J_317: [103 174 128 128 158 136 102]
J_466: [169  79 142 136 161  91 114]
J_838: [121  81 120 124  94 117 106]
J_842: [128 128 128 128 128 128 128]
J_497: [187 170 163 131  99 155 117]
J_493: [ 75 151 141  98  84  99 172]
J_888: [129 128 127 158 169 128 129]
J_608: [129 141 129 120 136  40 149]
J_908: [112  71 105 143  98 102 117]
J_3: [ 91 125 186 138 135 117 189]
J_890: [164 129  78 147 121 152 204]
rev: [158 128]
J_317
rev: [102 136]
J_317
[128 128 128 128 128 128 128]
J_842
rev: [149  40 136 120 129]
J_608

J_888: [102 217 153 155 159  88 122 107]
J_466: [ 50  78 145 109 139 161 181  68]
J_493: [ 50  78 145 109 139 161 181 133]
J_908: [ 56 109 178 126 180  87 151 123]
J_838: [143 221 167 153 134 130  96 120]
J_3: [113 217 153 155 159  88 122 107]
J_317: [201 159 217 153  88 122 155 107]
rev: [123 151]
J_908
[102 217 153 155 159  88 122 107]
J_888
[ 50  78 145 109 139 161 181 133]
J_493

J_608: [ 85 144 142 118 103  87  80 141]
J_890: [106 158 140 148 132  87  80 141]
J_888: [101 237  85 144 142 117 103 149]
J_497: [106 158 140 148 123  87  80 141]
rev: [123 148]
J_497
[106 158 140 148 123  87  80 141]
J_497
rev: [ 80  87 103]
J_608
rev: [103 117 142 144  85]
J_888
rev: [ 80  87 132 148 140]
J_890
rev: [141  80  87 123 148 140]
J_497

J_3: [ 92  66 158  71  31 137]
J_497: [ 74  88 173 124  71  88]
J_842: [116 147 146 158  35  82]
J_838: [116 147 146 158  92  43]
J_466: [147 144 134 173 123  57]
J_504: [116 147 146 158  92  50]
J_608: [147 116 111 191 160  71]
J_890: [ 69  31 137 194 158  39]
[116 147 146 158  92  50]
J_504
rev: [137  31  71]
J_3
rev: [ 71 124]
J_497
rev: [43 92]
J_838
rev: [160 191 111 116 147]
J_608

J_888: [127  79  64 122 120 110]
J_608: [227  69  54 192 144 147]
J_838: [137 211 183 144 147 192]
rev: [110 120 122]
J_888
rev: [147 144 192]
J_608
rev: [192  54  69 227]
J_608

J_466: [162  48 152 142 122  58]
J_842: [ 46 152 142 122  58 110]
J_493: [197 181 100 146 114  46]
rev: [152  46]
J_842
rev: [142 152  46]
J_842
rev: [ 58 122 142 152  48]
J_466
rev: [142 152  48 162]
J_466
[ 46 152 142 122  58 110]
J_842
rev: [114 146 100 181]
J_493

J_504: [ 99 129 153 138 122  95  95 132 151 192 111 140 117 118 111 139  85 118
 123 125 131 123 124 193 139 107 129 126 116 107 163 160 113 149 149 168
 143 163  94 161 141 106 130  93 103 152 139 102 139  78 108 117 106]
J_317: [148 111 157 106 110 129 133 162 114  66  92 147 136 121 145 135 139 132
 157 137 163 106 134 108 106 129 151 128 114 140  75 100 134  97  98 161
 137 120 164  94  90 115 110 170 150  99 115 165 116 162 148 162 158]
J_890: [111 113 144 160 116 129 118 106 163 212  86 126 119 113 103  96 139 138
 126 119 137  81 127 162 124  74 126 142 101 129 143 151 106 132 134 176
 142 109 143 134 118  98 110  87 140 170 157 117 120 129 123 139 122]
J_497: [135  78 148 131 114 122 140 137 154 185  74 141 133 139 106 130 166 130
 101 118 129  63 155 132  96 138 138 146 128 130 116 136 116  96 137 196
  93 140 160 113 129 102 111 115 131 146 149 144 114 115 114 131 141]
J_888: [113 138 143 180  86 123  72 134 118 134 127 164 125 101 117 126  99 129
 154 113 144 151  90 192 128 120 112 124 114 115 140 127 157 125 122 150
 155 146 106 169 119 116 107  92  65 149 116 128 148  83 147 122 110]
rev: [154 129  99]
J_888
rev: [115 111]
J_497
rev: [ 90 151 144]
J_888

J_890: [ 31  93 112 141 141  34 105 128 134 107 106 134 233 231 121 129]
J_3: [196 153 145 128 128 194 139 124 132 137 134 131  43  47 135 123]
J_497: [139 139 139 131 118 138 114 107  73 150 118  60 119 122 128 135]
J_842: [102 118 134 117 200 108 135 152 134  97 129 138 144 146  66  62]
J_317: [137 133 139 118 131 131 110 109  83 148 115  70 121 129 134 133]
J_608: [ 63  98 112 147 125  63 111 122 138 117 112 136 214 207 132 138]
J_908: [150 130 113 138 114 141 145 144 167 123 140 176 110 104 146 133]
J_838: [ 95 111 107 138  99  93 114 124 131 134 118 130 164 165 152 154]
J_466: [123 127 150 108 212 126 134 149 114 115 129 114 126 132  54  57]
J_888: [142 136 153 125 176 145 129 124 148 107 127 160 119 116 113 103]
J_504: [198 108 135 152 134  97 129 123 136 143 128 142 111 115 196 197]
rev: [146 144 138 129  97 134]
J_842
rev: [129  97 134 152 135 108 200]
J_842
rev: [131 118 139]
J_317
rev: [118 134 131 124 114]
J_838

J_497: [109 117 212 112 224 112  86 113 126]
J_608: [129 135 132 183 107 138 122 125 198]
J_466: [112  84 113 115 214 117  90 117 128]
J_838: [189  78 114 130 123 184 116 166 121]
J_3: [119 154  71 127  57 120 169 129 113]
J_317: [109 117 212 112  86 113 224 112 126]
J_888: [109 117 212 112 224 112  86 113 217]
J_504: [123 145  99 155  95 120 139 119 164]
[109 117 212 112  86 113 224 112 126]
J_317
rev: [112 224 113]
J_317
rev: [145 123]
J_504
rev: [126 113  86 112 224]
J_497

J_3: [128 223 119 102 108 193 123 104]
J_466: [128 120 150 133 144 121 130 139]
J_493: [193 128 119 108 102 223 151  59]
J_608: [121 123  74 148  93 125 130 130]
J_497: [133 109 107 148 112 136 143 127]
J_890: [146 106 120 140 117 147 145 116]
J_838: [136  71 137 156 136 123 153 139]
J_842: [104 145 107 128 113 108 113 137]
J_504: [128 112 108 142 120 127 135 129]
J_317: [137  49 139 161 138 123 156 142]
J_908: [139 135 203 106 169 132 126 130]
J_888: [136 156 137  71 123 153 136 126]
rev: [151 223 102 108 119 128]
J_493
rev: [223 102 108 119 128 193]
J_493
rev: [153 123 136 156 137  71 136]
J_838

J_608: [128 130 112 164 124 114 140 142 113 145 184  96 137 131 115 125 140 134
 166 118  70  89 152 125 138  95 109 154 140  95 102 145 143  89  93 118
 135 125 140]
J_842: [131 126 135 111 128 138 126 140 142 135 117 133 118 120 138 139 125 124
 108 120 149 145 125 132 131 153 130 123 131 142 135 120 108 143 139 149
 122 116 135]
J_888: [146 138 117 162 129 119 142 151 128 135 199  95 128 129 117 123 140 123
 160 125  76  94 144 128 119  95 107 156 145 108  97 140 145  76 104 109
 135 115 130]
J_504: [117  81 161 131 155 126 144 202 136 100  79 147 175 144 100 155 192 150
 123 141 162 195  46  55 110 192 131  80  43 185 154 106  27 152 159 144
 160  33 123]
rev: [164 112 130 128]
J_608
[131 126 135 111 128 138 126 140 142 135 117 133 118 120 138 139 125 124
 108 120 149 145 125 132 131 153 130 123 131 142 135 120 108 143 139 149
 122 116 135]
J_842

J_493: [129 144 141 200 127]
J_908: [139 194 130 126 129]
J_842: [130 139 194 121 127]
J_504: [129 178  99 111 130]
J_466: [128 140 171 109 128]
J_317: [128 124 127 121 194]
rev: [111  99 178]
J_504
rev: [130 111  99 178]
J_504
[130 139 194 121 127]
J_842
rev: [121 127 124 128]
J_317
rev: [121 127 124]
J_317
rev: [194 139 130]
J_842

J_466: [135 102 128 172  96 173 137 178 123 122 124 158 110  85  96 124 162  78
 163 112 172  89  73 160 126 131 138]
J_3: [112 114 115 143 131 122 134 115 125 127 132 136 136 113 127 154 110 141
 147 143 127 129 127 113 149 133 126]
J_888: [188 189 109 154  93 141  72 146  93 160  89  81 120 121  89 193  51 101
 124 149 149 123 184 202 178  80 150]
J_842: [123 131 121 128 138 112 114 115 143 130 122 132 133 112 139 143 116 122
 154 148 123 119 128 127 138 125 139]
J_908: [166  73 175 156 156 122 127  77 174  98 164 139 136 119 153 100  99  76
 198 215 176 119 123 146 151  91  67]
J_493: [143 102 130 112 158 189 199 130 104 125 139 139 100 136 198 153  76 119
  99 205 138 143 107 132 174 105 185]
J_504: [144 118 134 137 146 124 131 121 139 120 122 136 135 119 140 157 105 123
 152 146 124 129 125 130 142 128 133]
J_890: [135 127 164 114 153 104 196 115 162 137 183 119  96 171 190 159 108  87
 145 113 136  84 115 133 148 103 165]
J_608: [143 129 136 120 131 132 126 118 139 110 118 131 140 122 136 152 117 122
 133 158 132 122 129 119 132 120 125]
rev: [122 130 143 115 114 112]
J_842
rev: [ 99 119  76 153 198 136 100 139]
J_493

J_838: [ 71 141  25 127 134  99 195 161 160 104  60 119]
J_908: [ 62 127  29 142 144 120 186 152 161  77  77 121]
J_317: [ 61 131  31 140 142 119 188 155 161  79  75 122]
J_608: [ 75 146  24 123 133  96 198 161 161 108  59 119]
J_497: [ 62 127  34 142 144 120 186 152 161  77  77 121]
J_504: [142  34 186  62 120 144 127 160 159  98  64 119]
rev: [ 62 186  34]
J_504
rev: [108 161]
J_608
rev: [186 120 144 142  34 127  62]
J_497
rev: [ 75  79 161 155 188 119 142]
J_317
rev: [152 186 120 144 142  29]
J_908
rev: [119  59 108 161 161 198  96 133]
J_608
rev: [161 152 186 120 144 142  29 127  62]
J_908

J_908: [194 131 206  58 101 148 117 124  96 109 152 166 166]
J_608: [121 144 137  92 148 100  78 132 135 114 161  55  99]
J_493: [134 160 127 119  85 103 114 149 117 127 179  58  93]
J_890: [175 160 157  94 169 164 189  70 112 171 152 139  53]
J_838: [134 144 137  92 148 100  78 132 135 114 131  71  42]
J_888: [ 68 113 116 141 192  67 129 100 116 123 132  74 140]
J_317: [134 144 137  92 148 100  78 132 135 114 161  55  99]
J_497: [111 123 124 112 110 121 132 134  88  83 174 109 124]
J_842: [146 122 145 131 137 132 126 124  92 124 142  82 108]
J_504: [149 115 152 160 194 133 206  58 101 148 117 129  52]
J_3: [138 114 148 153 175  96 154  91  88  85 143  92 129]
rev: [117 148 101  58 206 133 194]
J_504
[134 144 137  92 148 100  78 132 135 114 131  71  42]
J_838
rev: [131 114 135 132  78 100 148  92]
J_838
rev: [148 101  58 206 133 194 160 152 115]
J_504
[134 144 137  92 148 100  78 132 135 114 161  55  99]
J_317

J_838: [155 179 139 150 153 149]
J_608: [179 139 149 153 197 137]
J_3: [158 170  79 114 241 123]
rev: [153 150 139 179]
J_838
rev: [139 179 155]
J_838

J_888: [104 122  82 173 109  93  73 147 150 174 146 131 136  81 113 129 176 118
 146 129 144 137 157 122 143  21 110 147 127 121]
J_493: [ 81 113 129 179 118 146 129 144 137 157 122 143 136  77 159 137 176 138
 146 129 144 137 157 122  77 146 110 122  83 121]
J_466: [147 139 195 117 168 210 134 129 142 125 146 131 119 175 113 129  59 120
 146 129 144 137 104 122  82 173 110 134 127 121]
rev: [143 122 157 137 144 129 146 118 176 129 113  81]
J_888
rev: [110 173  82 122 104]
J_466
[ 81 113 129 179 118 146 129 144 137 157 122 143 136  77 159 137 176 138
 146 129 144 137 157 122  77 146 110 122  83 121]
J_493
rev: [ 21 143 122 157 137 144 129 146 118 176]
J_888
rev: [176 137 159  77 136 143 122 157 137]
J_493

J_842: [122  78 100  88 148 167 149  75]
J_888: [159 168 135 167  89 105  99 165]
J_608: [121  58 203  73 140 157 110 202]
J_504: [ 73 103 111 112 189 132 169  88]
J_890: [175 145  59 142  84 147 121  67]
J_466: [ 78  71 172  85 185 142 147 154]
J_493: [156 131 181 133  93 121  86 212]
J_497: [178 179 126 176  69 105  89 165]
J_317: [ 60  69 191  71  90 165  80 216]
J_3: [189  51 191  60  69 191  70 203]
rev: [71 78]
J_466
rev: [ 93 133]
J_493
rev: [ 70 191  69  60]
J_3
rev: [142 185  85]
J_466

